In the rows, 128 means zero.
Here are made-up nodes, facts about them, and rows of numbers that follow some of those facts. Name the node behind each unnamed row.

There are 4 kinds of fact about the nodes: β, Λ, χ, Π.
badil (β tradrum) (Λ tavasir) (χ skera) (Π a)
bigren (β mamuk) (Λ nupor) (χ nupor) (Π a)
bogar (Λ pubak) (Π b)
bragema (Λ klones) (χ zumu) (Π a)
brakim (β nogra) (Λ klones) (Π c)
brebra (β druflel) (Λ zusken) (Π b)
brebrotra (β skigrulak) (Λ mivi) (χ zazul) (Π a)
bredre (Λ klones) (χ skobi) (Π a)
breke (Λ rutri)
breplu (Λ tavasir) (χ tuplidrin) (Π a)
brigolur (Λ daboplel) (χ stikan) (Π c)
brile (Λ vastikle) (Π a)
broflives (β rerin) (Λ steko) (χ skiten)
broklin (Λ klones) (χ vedore) (Π c)
brukas (β gidrul) (Λ kezek) (Π e)
daboplel (Λ tinik) (χ sopo)
dedral (β melal) (Λ rivitre) (Π c)
detrul (Λ rutri)
domer (Λ rutri)
draflom (Λ traplis) (Π e)
drakloples (Λ melum) (χ bredre) (Π b)
draze (Λ mivi) (χ melum) (Π b)
drela (β vifes) (χ klisutru)
droflu (β plodi) (Λ flile) (χ melal)
druflel (β grepu) (Λ nupor) (Π b)
druklon (Λ daboplel) (Π c)
drulamir (β guzogre) (Λ flitu) (Π e)
drurik (Λ miva) (χ kliklo) (Π e)
dustal (β podrok) (Λ domer) (χ grores) (Π a)
dusu (β bredre) (Λ daboplel) (χ mudrar) (Π c)
fegon (β miva) (Λ broflives) (χ trostoni) (Π e)
fiflum (β drela) (Λ tova)
flebe (Λ rutri) (Π e)
flegru (β kezek) (Λ traplis) (χ kimes) (Π a)
flepla (β plitro) (Λ rutri)
flifle (β kestal) (Λ mivi) (χ trifil) (Π d)
flile (β papleson) (χ klivu)
flipak (β vatra) (Λ tinik) (χ plaski) (Π a)
flitri (Λ trostoni) (χ zusken) (Π d)
flitu (Λ tova)
floklek (β riter) (Λ zusken) (χ katrok) (Π c)
floplur (β steko) (Λ broflives) (Π c)
flurim (Λ tova)
gabrak (Λ pubak) (χ tradrum) (Π e)
ganel (Λ trostoni) (χ rivitre) (Π b)
gidrul (Λ nupor) (χ drela) (Π d)
gidumom (β brakim) (Λ fiflum) (Π c)
gofek (Λ miva) (Π d)
gravam (Λ pubak) (Π a)
grepu (β flile) (Λ rivitre) (Π a)
gretro (β brebrotra) (Λ flepla) (χ trorok) (Π b)
grofar (Λ broflives) (χ kloske) (Π e)
grore (Λ miva) (Π a)
grores (β brigolur) (Λ trufla) (Π b)
groze (Λ flile) (χ gidrul) (Π d)
grubul (Λ domer) (Π c)
guvu (Λ flile) (Π a)
guzogre (Λ domer) (Π a)
katrok (Λ klones) (χ broklin) (Π a)
kestal (Λ detrul) (Π a)
kezek (β sketrisak) (Λ tinik)
kimes (β klisutru) (Λ trostoni) (χ flile) (Π d)
klidar (β kliklo) (Λ rafo) (Π c)
kliklo (Λ broflives) (χ flitu) (Π c)
klisutru (β nupor) (Λ flile) (Π b)
klivu (Λ mivi) (χ grore) (Π b)
klones (β guvu) (Λ mivi)
kloske (β drakloples) (Λ fiflum) (χ grepu) (Π c)
lefe (Λ tova) (χ flegru) (Π b)
lisek (Λ traplis) (Π e)
lokil (Λ traplis) (χ badil) (Π e)
luman (β viver) (Λ breke) (χ sketrisak) (Π a)
mamuk (β plokliskas) (Λ stagil) (Π d)
melal (β brebra) (Λ zusken) (Π a)
melum (Λ tinik) (χ skigrulak)
mudrar (β daboplel) (Λ rafo) (χ notren) (Π a)
nilus (β floklek) (Λ stagil) (Π e)
nogra (Λ breke) (χ skoplaster) (Π a)
nosaplar (Λ pubak) (Π c)
notren (β tastos) (Λ flile) (Π d)
nupor (β klones) (Λ drela) (χ roraskik)
papleson (Λ breke) (χ stagil) (Π b)
pekol (β pubruvol) (Λ kezek) (χ draflom) (Π a)
plaski (Λ flurim) (Π a)
pligra (β bogar) (Λ rafo) (Π b)
plitro (Λ miva) (Π c)
plodi (β brile) (Λ klones) (χ flebe) (Π a)
plokliskas (β skobi) (Λ tinik) (Π a)
podrok (β gofek) (Λ zusken) (Π a)
pubak (β zuge) (Λ mivi)
pubruvol (β dustal) (Λ flurim) (Π e)
rafo (Λ rutri)
rerin (Λ daboplel) (Π e)
riplek (Λ flepla) (χ brile) (Π a)
riter (Λ flepla) (χ luman) (Π d)
rivitre (Λ rutri) (χ nilus)
roraskik (Λ pubak) (χ zeflon) (Π c)
sisto (Λ daboplel) (Π b)
skera (Λ steko) (χ vovan) (Π b)
skere (β lefe) (Λ traplis) (Π a)
skerom (Λ trostoni) (Π d)
sketrisak (Λ steko) (χ draze) (Π b)
skigrulak (Λ pubak) (χ bogar) (Π c)
skiten (Λ miva) (χ drurik) (Π e)
skobi (β draflom) (Λ stagil) (χ brebrotra) (Π d)
skoplaster (Λ rafo) (Π e)
skupo (Λ vastikle) (χ plodi) (Π b)
soklu (Λ miva) (χ flipak)
sopo (Λ detrul) (χ bigren) (Π a)
stagil (Λ drela)
steko (β trorok)
stidrik (β skere) (Λ trostoni) (Π c)
stikan (β domer) (Λ steko) (Π d)
stilu (β toloven) (Λ broflives) (Π b)
tastos (β tova) (Λ daboplel) (Π d)
tavasir (Λ tuplidrin) (χ broflives)
tilal (β fiflum) (Λ melum) (Π c)
todrirel (β flurim) (Λ daboplel) (χ toloven) (Π b)
toloven (Λ flitu) (Π a)
tova (β dusu) (χ pekol)
tradrum (β tinik) (Λ traplis) (χ skerom) (Π e)
traplis (Λ miva) (χ groze)
trifil (Λ flitu) (χ drakloples) (Π a)
trorok (β badil) (Λ rutri) (χ voklubru) (Π e)
trostoni (Λ tova)
trufla (Λ tinik) (χ zaploren)
tukogrur (Λ flepla) (χ gretro) (Π d)
tuplidrin (β skerom) (χ brukas)
vastikle (Λ steko)
vatra (β grores) (Λ trostoni) (χ dusu) (Π e)
vedore (Λ domer) (χ druklon) (Π c)
vibu (β dedral) (Λ stagil) (Π d)
vifes (β stidrik) (Λ flitu) (Π a)
viver (Λ zusken) (Π a)
voklubru (β floplur) (Λ zusken) (Π a)
vono (Λ flile) (χ brebra) (Π a)
votek (Λ zusken) (Π b)
vovan (Λ miva) (Π a)
zaploren (β soklu) (Λ detrul) (Π a)
zazul (β luman) (Λ breke) (χ todrirel) (Π d)
zeflon (Λ flepla) (Π d)
zeska (β notren) (Λ rafo) (χ traplis) (Π a)
zuge (Λ tinik) (Π e)
zumu (Λ daboplel) (χ nogra) (Π c)
zusken (β stilu) (Λ steko)

Known rows:
vedore: [144 119 139 128 141 122 134 130 133 140 159 118 124 134 127 128 133 121
 123 129 128 145 120 126 119 173 127 145 104 125 121]
vono: [140 120 132 132 135 115 126 127 129 128 165 128 122 131 129 137 119 140
 125 129 128 138 129 118 121 145 129 127 126 129 123]
tilal: [120 138 139 124 106 138 111 131 132 120 115 134 127 123 133 127 131 109
 150 129 120 117 138 110 146 105 126 139 111 127 134]
guvu: [123 139 133 132 135 137 139 124 121 135 122 129 118 126 134 137 130 101
 103 127 141 116 140 139 137  98 127 135 144 131 127]
tuplidrin: [126 118 115 123 111 120 115 130 142 121 152 128 144 131 125 124 124 153
 132 127 124 136 119 124 112 165 132 128 120 126 128]
riplek: [141 116 140 135 138 125 140 130 130 137 155 118 125 131 126 132 125 143
 129 130 127 135 125 129 123 182 129 138 119 129 122]
flifle: [128 118 132 136 129 114  90 127 117 101 135 133 149 129 112 107 109 135
 117 129 103 135 126 130 117 172 126 110 102 129 119]
trorok: [144 116 132 132 140 128 149 135 130 148 140 121 130 134 122 126 126 153
 134 129 129 142 114 121 126 174 127 134 111 128 119]
mudrar: [145 113 138 129 132 115 143 139 137 142 151 115 110 139 128 138 127 183
 152 133 119 130 127 108 126 174 132 132 112 127 116]
bredre: [139 121 136 129 169 115  86 118 121 126 132 138 126  91 121 141 100 146
  43 140 123 131 113 194 129 184 132 117 130 140 132]
trostoni: [109 137 112 125 109 143 120 126 133 127 107 134 135 123 134 122 135 118
 116 126 138 113 127 144 131  92 129 125 143 126 138]
katrok: [140 122 131 131 137 108 124 129 130 126 161 127 122 135 129 141 117 138
 124 128 127 148 125 103 116 147 129 123 121 127 119]
floplur: [123 136 132 125 122 138 120 121 124 130 113 130 123 124 138 136 135  81
 120 127 123 117 136 133 133  94 128 133 123 124 122]
lefe: [135 121 124 137 159 117 132 128 127 127 142 129 125 139 131 116 124 132
 130 127 133 155 112 129 124 106 127 111 121 133 129]
zaploren: [128 141 148 129 115 144 124 133 127 130 126 121 124 131 128 141 132 120
 119 129 120  98 151 126 133 155 128 151 117 123 121]
drela: [116 121 111 132 128 123 123 137 141 129 144 131 140 142 133 112 126 154
 125 126 135 151 101 127 118 116 129 118 113 123 121]
rerin: [151 168 118 110 148 131 151 135 129 145  89 130 105 127 124 148 134 135
 100 130 147 111 150 120 134 105 125 132 168 131 140]

Which node is each row?
No name comes twice in this set of rows, the named rows included.
[141 125 136 119 127 109  94 135 132 105 130 135 129 109 117 121 108 173
 131 135 112 132 127 137 130 167 130 127 117 138 138]	todrirel
[113 156 108 121 121 140 132 131 137 123 111 137 128 121 131 114 134 127
 114 127 152 119 126 140 139  87 125 126 162 131 157]	tinik
[119 135 143 133 119 141 140 127 123 135 120 121 119 126 131 134 136 118
 123 129 130 109 141 136 139 137 127 149 131 128 128]	grepu
[100 135 111 129 109 143 120 127 135 127 106 137 137 123 135 110 136 126
 126 127 132 115 123 145 136  74 128 121 136 127 137]	fiflum
[133 111 130 110 152 108 116 126 125 119 135 134 125  83 119 124 109 167
 107 136 139 144 100 176 135 173 131 130 152 145 158]	drakloples
[137 145 102 116 149 114 144 139 150 136 140 132 114 132 129 113 124 183
 128 131 155 151 113 114 127 123 127 105 156 134 146]	daboplel
[127 128 141 126 113 140 133 132 127 127 106 120 127 126 126 127 139 127
 155 129 118 105 141 137 141 142 128 150 110 128 129]	pligra
[120 121 131 127 124 107 125 142 123 115 133 128 129 150 124 120 123 161
 155 124 118 151 113 102 114 125 126 107 107 124 106]	kimes
[134 161 118 121 145 155 148 128 132 154 112 115 127 134 124 130 148 113
  72 128 145  93 137 176 123 159 127 153 138 125 130]	domer
[122 140 124 131 142 143 135 127 117 143  96 134 128 125 131 133 133  98
 109 127 131 122 133 130 139  83 125 125 141 130 127]	draflom

The same nodes again, as new rows of numbers:
Named rows:
tinik: [116 116 105 116 126 138 126 139  81 114 129  93  93 127 132 117 141 134
 149 168 147 118 118 157 132 116  89 124 136]
bigren: [135 115 134 126 138 116 126 124 113 132 107 132 157 146 113 131 133 139
 119 118 119 127 125 120 135 109 144 134 118]
skigrulak: [131 119 110 131 142 132 156 116 119 118 142 141 108  79 135  83 119 136
 134 115 122 113 119 153 104 101 114 113 123]
sopo: [119 108 151 106 126 107 146 129 170 138 141 119 130 107 118 154 137 100
 100 126 146 154 119 124 135 123 122 130 114]
plodi: [100 134 106 137 126 107 120 172 118 125 112 126 166 148 131 158 115 153
  89 131 136 102 106 123 178  94 109 161  93]
trifil: [125 129 122 134 133 121 121 140 107 135 126 131 156 117 123 124 130 139
 124 130 122 120 129 130 145 108 122 140 108]
sisto: [156 144 127 136 123 133 133 134 122 127 128 139 140 130 127 146 139 149
 132 128 113 115 147 128 121 135 124 152 142]
rivitre: [158 107 170  96 113 141 124  76 150  97 140  76  62 132 115 119 145  61
 178 126 176 190 155 101 105 187 159  69 160]
klivu: [139 143 128 132 123 126 133 136 122 128 124 141 145 137 128 141 138 148
 129 132 116 117 143 136 129 136 125 151 146]
ganel: [207 120 155 141 121 168 107  83 122  84 115  85  81  95 117 135 164 105
 196 146  98 140 232  89 121 169 186 118 148]
breke: [ 95 109 152 104 117 109 125 118 173 135 122 114 110 128 133 134 129  99
 116 141 150 160 104 133 128 147 117 112 132]
soklu: [102 120 128 141 112 128  92 132 124 110  96 105 106  73 152 104 136 121
 153 179 110 120 146 144 159 131 115 130 109]
gravam: [138 124 133 126 138 129 134 121  99 151 135 141 150  94 120  97 138 136
 140 129 117 126 135 147 103 112 128 124 126]
flurim: [121 132 115 121 118 123 114 134 104 106 123 115 118 110 143 101 124 130
 148 142 146 124 121 136 133 131 103 117 136]
flepla: [ 94 103 160 106 118 100 124 108 165 143 104 115 120 149 127 136 129 103
 113 135 146 161 104 133 127 147 133 114 135]
pligra: [130 116 164 115 120 109 142 117 188 151 125 132 131 147 117 172 141 113
 103 129 123 153 134 130 122 155 136 140 146]
fiflum: [117 110 111 116 133 131 121 126  87 127 102  96 106 158 120 109 144 137
 144 162 137 124 111 149 126 122 116 122 135]

Which node is each row?
No name comes twice in this set of rows, the named rows included.
[121 138 131 108 137 112 190 129 178 133 176 156 115 167 114 156 117 111
  86  85 168 153  95 140 102 132 121 121 152]	zeflon
[155 152  95 119 143 122 191 145 110  97 173 154 122 143 123 133 115 151
 112  87 162 110 114 134 105 101 109 131 151]	skerom
[150 172 150 159  82 106 154 111 250 154  83 102 107  21 155 152 151 104
 103 178 159 137 153  86 115 135 169 149  85]	papleson
[153  83 183 126 125 146 101  80 173 123 112  79  94 106 105 140 161  66
 157 135 109 178 190  96 142 162 188 110 112]	zeska
[209 135 139  95 141 168 133  97  95 117 163 116 108 195 100 115 132 112
 186  85 160 159 147  67  61 174 179  85 191]	nilus
[145 143 104 121 148 123 175 137 129 113 157 158 130 175 114 133 119 141
 111  86 155 120 109 142 105 117 128 131 154]	notren
[121 137 114 146 138 129 145 139 138 124 134 149 125 134 127 136 125 135
 113 120 109 116 138 155 135 115 128 145 124]	skobi
[134 122 134 138 117 124  97 155 148  85 122 141 135  54 147 134 139 124
 149 140  71 105 191 148 164 147 121 165 125]	lefe
[147 101 120 110 140 124 144 138 102 118 131 107 126 125 112 144 143 138
 122 130 130 119 135 125 135  94 117 138 118]	badil
[126 147 116 115 137 140 118 147 100 166 148 161 162 196 121 123 115 147
 133 110 134 129  93 126  91 153 127 128 164]	brukas
[201 154 133 110 130 157 152 113 103 117 169 129 116 182 105 134 140 114
 172  90 169 149 147 108  72 181 139 107 198]	klisutru
[132 154 105 114 135 127 153 155  87 135 175 147 155 142 121 123 113 140
 123 101 176 119  88 135 110 119  83 126 143]	toloven
[117  92 152 131 128  99 156 118 215 104 118 117  82  78 130 165 144 112
  90 143  98 139 172 134 157  97 160 143 100]	tukogrur
[117 117 117 116 132 115 104 136 104  98 102 129 138 133 136  95 123 127
 155 125 126 127 119 140 140 142 123 123 146]	steko

